Below is a small trained network, with its code and all its weights. Each question gives an input and a target symbol and asks what happens when units are switched off, that is, made to give their printed mean instead of their output.

import numpy as np


def w(rows, s, z=0):
    codes = np.array(rows[::2]) - 128.0
    scale = np.full(codes.shape[1], s)
    scale[-1] = z or s
    return codes * scale


def softmax(a):
    e = np.exp(a - a.max(-1, keepdims=True))
    return e / e.sum(-1, keepdims=True)


def log_softmax(a):
    a = a - a.max(-1, keepdims=True)
    return a - np.log(np.exp(a).sum(-1, keepdims=True))


def net(x, mask):
    ids = ['αβγδηθλμστφψω'.index(c) for c in x.split()]
    T = len(ids)
    res = E[ids] + P[:T]
    u = 0
    for l in range(2):
        r = res
        for j in range(3):
            rows = slice(3 * j, 3 * j + 3)
            q, k, v = (r @ M[l][rows].T for M in (Q, K, V))
            z = softmax(np.where(np.tri(T) > 0, q @ k.T / 3**0.5, -1e9)) @ v
            o = O[l][rows]
            res = res + np.where(mask[u + j], z, o[:, -1]) @ o[:, :-1]
        u += 3
    return log_softmax(res[-1] @ U[:, :-1].T + U[:, -1])


Q, K, V, O = {}, {}, {}, {}
E = w([
[62,173,34,135,150,58,127,168,202],'α',
[52,191,168,150,123,84,97,178,205],'β',
[66,117,62,156,43,108,31,141,139],'γ',
[74,113,122,22,126,49,61,139,119],'δ',
[128,193,130,108,112,97,111,247,42],'η',
[151,68,7,81,70,80,168,129,138],'θ',
[125,189,109,16,187,102,247,113,84],'λ',
[86,192,103,210,91,172,220,99,76],'μ',
[84,241,102,82,187,170,69,39,80],'σ',
[205,210,218,81,47,96,168,61,176],'τ',
[109,61,217,141,80,137,244,184,196],'φ',
[40,83,140,121,212,220,113,227,120],'ψ',
[130,56,83,110,111,212,129,36,255],'ω',
],0.0093)
P = w([
[18,182,69,65,43,130,147,152,122],'0',
[15,187,72,23,4,175,156,168,121],'1',
[132,147,77,186,186,44,163,119,177],'2',
[97,123,111,105,98,87,122,103,53],'3',
[41,167,137,36,47,212,185,132,135],'4',
[181,105,171,194,203,104,135,85,176],'5',
[204,69,146,109,107,146,112,91,55],'6',
[146,125,163,43,69,255,169,128,118],'7',
[151,131,211,205,180,87,127,112,223],'8',
],0.0091)
Q[0] = w([
[157,82,150,124,125,90,79,125,140],'0.h1',
[181,107,103,225,254,65,81,103,125],'0.h1',
[163,113,165,201,242,133,149,143,237],'0.h1',
[126,138,152,165,161,114,114,101,162],'0.h2',
[139,134,128,96,122,157,150,137,100],'0.h2',
[113,141,115,106,137,130,128,133,81],'0.h2',
[107,204,138,112,159,74,163,161,105],'0.h3',
[115,177,106,58,86,169,149,56,138],'0.h3',
[137,144,152,124,142,196,254,166,168],'0.h3',
],0.0099)
K[0] = w([
[129,119,104,113,134,75,106,142,119],'0.h1',
[63,176,84,86,65,97,119,167,136],'0.h1',
[93,182,91,118,120,105,142,167,217],'0.h1',
[114,155,140,141,125,145,134,112,186],'0.h2',
[140,128,127,120,150,116,123,136,90],'0.h2',
[110,117,115,107,156,131,143,149,93],'0.h2',
[114,166,148,126,149,94,168,142,85],'0.h3',
[155,149,106,104,128,151,169,7,117],'0.h3',
[122,135,163,118,125,185,225,148,173],'0.h3',
],0.012)
V[0] = w([
[120,113,141,117,144,147,213,83,153],'0.h1',
[153,105,132,160,127,103,80,148,126],'0.h1',
[113,62,148,2,162,83,94,140,176],'0.h1',
[145,117,107,117,121,106,132,116,108],'0.h2',
[135,132,124,120,141,134,120,141,91],'0.h2',
[178,117,163,149,149,125,126,105,119],'0.h2',
[116,112,126,138,131,101,74,157,110],'0.h3',
[101,162,107,84,78,137,95,140,97],'0.h3',
[151,112,132,108,89,162,96,105,116],'0.h3',
],0.0099)
O[0] = w([
[131,148,104,105,164,160,240,119,165,149],'0.h1',
[114,95,156,136,99,115,112,116,72,43],'0.h1',
[74,83,153,2,191,42,108,96,158,160],'0.h1',
[149,113,109,122,111,122,127,150,111,120],'0.h2',
[141,124,159,88,104,155,118,153,108,111],'0.h2',
[168,82,159,132,150,125,116,102,98,2],'0.h2',
[78,92,146,161,159,69,140,98,83,80],'0.h3',
[73,139,169,129,107,112,90,170,119,239],'0.h3',
[91,88,191,95,96,162,98,96,114,126],'0.h3',
],0.0072,0.0061)
Q[1] = w([
[131,103,153,193,168,134,138,94,148],'1.h1',
[140,115,122,178,185,70,143,116,65],'1.h1',
[43,153,122,37,28,201,97,185,108],'1.h1',
[186,157,188,75,46,102,116,126,123],'1.h2',
[80,98,172,50,51,237,161,177,149],'1.h2',
[160,115,176,212,179,120,84,107,105],'1.h2',
[206,134,116,238,194,8,123,74,127],'1.h3',
[91,132,116,104,135,97,156,119,40],'1.h3',
[204,71,138,254,227,11,120,82,118],'1.h3',
],0.0076)
K[1] = w([
[60,135,99,151,83,121,133,145,189],'1.h1',
[31,171,110,133,75,74,127,191,91],'1.h1',
[192,39,159,147,197,215,77,103,81],'1.h1',
[192,144,190,34,19,140,178,83,143],'1.h2',
[220,13,180,191,137,119,199,87,220],'1.h2',
[56,254,106,120,112,100,128,179,212],'1.h2',
[75,198,56,138,28,46,139,125,123],'1.h3',
[148,204,187,46,135,114,148,107,3],'1.h3',
[40,203,56,112,61,53,152,145,142],'1.h3',
],0.0071)
V[1] = w([
[138,107,162,116,133,76,161,246,5],'1.h1',
[144,99,99,124,21,55,167,188,143],'1.h1',
[121,181,181,130,224,135,203,247,110],'1.h1',
[14,87,138,171,162,199,136,220,136],'1.h2',
[77,165,34,97,159,111,92,182,101],'1.h2',
[135,199,248,149,112,93,113,137,186],'1.h2',
[30,183,21,126,235,206,30,97,91],'1.h3',
[187,254,164,89,34,84,90,60,163],'1.h3',
[58,17,130,208,91,154,150,213,248],'1.h3',
],0.0062)
O[1] = w([
[162,87,139,89,100,124,93,235,122,78],'1.h1',
[160,54,103,152,111,61,159,166,119,218],'1.h1',
[167,141,181,104,157,165,133,223,205,177],'1.h1',
[123,137,161,150,203,131,164,147,31,227],'1.h2',
[205,91,93,139,182,132,122,122,120,254],'1.h2',
[106,198,229,179,120,101,55,153,182,193],'1.h2',
[160,64,139,123,156,255,34,48,149,216],'1.h3',
[149,197,56,175,115,68,87,92,144,217],'1.h3',
[92,20,192,173,144,111,198,126,129,231],'1.h3',
],0.008,0.0059)
U = w([
[204,120,83,195,254,74,135,115,170,252],'α',
[128,131,199,206,207,80,85,119,197,230],'β',
[68,80,145,203,66,119,74,113,74,125],'γ',
[88,103,147,37,147,67,66,110,114,45],'δ',
[175,132,147,126,88,124,73,204,79,129],'η',
[158,48,41,74,58,109,148,135,129,113],'θ',
[191,157,74,28,154,148,147,156,154,64],'λ',
[175,143,79,206,67,217,166,162,101,121],'μ',
[143,184,101,123,144,212,66,103,107,95],'σ',
[108,190,110,134,63,106,100,131,175,70],'τ',
[61,136,177,104,116,82,209,169,83,88],'φ',
[106,85,184,73,131,215,99,161,152,96],'ψ',
[43,128,107,110,138,159,182,34,109,58],'ω',
],0.006,0.0029)

Each question gives the input, a string of symbols that net reads in full, and the target symbol t.
The units are the heads (3 rows each of Q, K, V and O). Each row of codes is followed by its name. A weight is (code - 128) times the scale printed after its matrix; where a second scale follows, it is the last column's (O and U).
mask holds one flag per head, layer by layer. A switched-off head (its flag False) gives its mean, the last column of its rows in O, instead of its output. The means were averaged over made-up inputs and are rounded, as every weight is.
A unit's drop is (log p(t) with every unit on - log p(t) with that unit switched off) / (log p(t) with every unit on - log p(t) with every unit switched off).
The circuit of an input: a set's keep is (log p(t) with only the set's units on - log p(t) with every unit switched off) / (log p(t) with every unit on - log p(t) with every unit switched off). Starting from all 6 units, units are removed one at a time, each time the one whose removal leaves the highest keep (on an exact tie, the one counted first), for as long as the keep stays at least 0.8.
units of the circuit, in order: the units of the circuit, biggest drop first
most important unit: the unit with the biggest drop
which heads matter: for each layer, one digit per head in row order, 1 if its drop is at least 0.15 and else 0, layers parted by /
drop of u: that unit's drop, to one decimal
input γ δ ψ λ δ τ β σ, target τ: units of the circuit, in order	[1.h2; 1.h3]
input φ α ψ β φ α σ λ, target σ: which heads matter	000 / 101
input η φ φ τ σ, target φ: which heads matter	000 / 001
input δ δ ψ ψ τ, target ψ: which heads matter	000 / 001
input φ φ μ τ θ, target τ: units of the circuit, in order	[1.h3; 1.h2]
input γ τ γ η φ ω β τ, target ω: which heads matter	000 / 100
input ψ φ τ λ γ, target τ: units of the circuit, in order	[1.h2; 1.h3; 0.h2]
input α λ γ ψ, target ψ: which heads matter	000 / 101
input δ φ φ σ σ, target φ: which heads matter	001 / 001
input β τ δ φ τ α ω, target ω: which heads matter	001 / 100
input φ τ δ γ η φ μ, target μ: which heads matter	100 / 000
input γ δ φ τ β, target φ: units of the circuit, in order	[1.h3]
input μ γ φ ψ θ, target ψ: which heads matter	000 / 101
input τ τ γ δ θ β δ γ, target δ: which heads matter	100 / 000
input φ γ ω ω α ω η ψ, target ω: units of the circuit, in order	[1.h1; 0.h3]
input φ δ τ φ γ τ μ δ, target τ: most important unit	1.h2
input ψ ω ψ τ τ φ β θ, target φ: which heads matter	000 / 001
input η μ η λ α φ δ, target δ: units of the circuit, in order	[0.h1; 0.h3]
input τ δ δ η, target η: which heads matter	100 / 100
input η ψ μ ψ γ τ σ, target σ: units of the circuit, in order	[1.h3; 1.h1]
input ψ φ β σ β, target σ: units of the circuit, in order	[1.h3; 1.h1; 0.h2]
input φ σ ψ μ μ, target ψ: units of the circuit, in order	[1.h3]
input η ψ σ μ α, target σ: units of the circuit, in order	[1.h3; 1.h1]
input δ θ σ η, target η: units of the circuit, in order	[1.h1; 0.h1; 0.h2]
input β α γ σ φ γ τ μ, target τ: which heads matter	000 / 011
input λ λ ψ ψ σ ψ λ, target ψ: which heads matter	001 / 101
input ψ ω τ ψ θ λ ω β, target ω: most important unit	1.h1
input γ τ μ φ, target φ: drop of 0.h3	0.0
input μ ψ θ β τ, target τ: drop of 1.h2	0.3
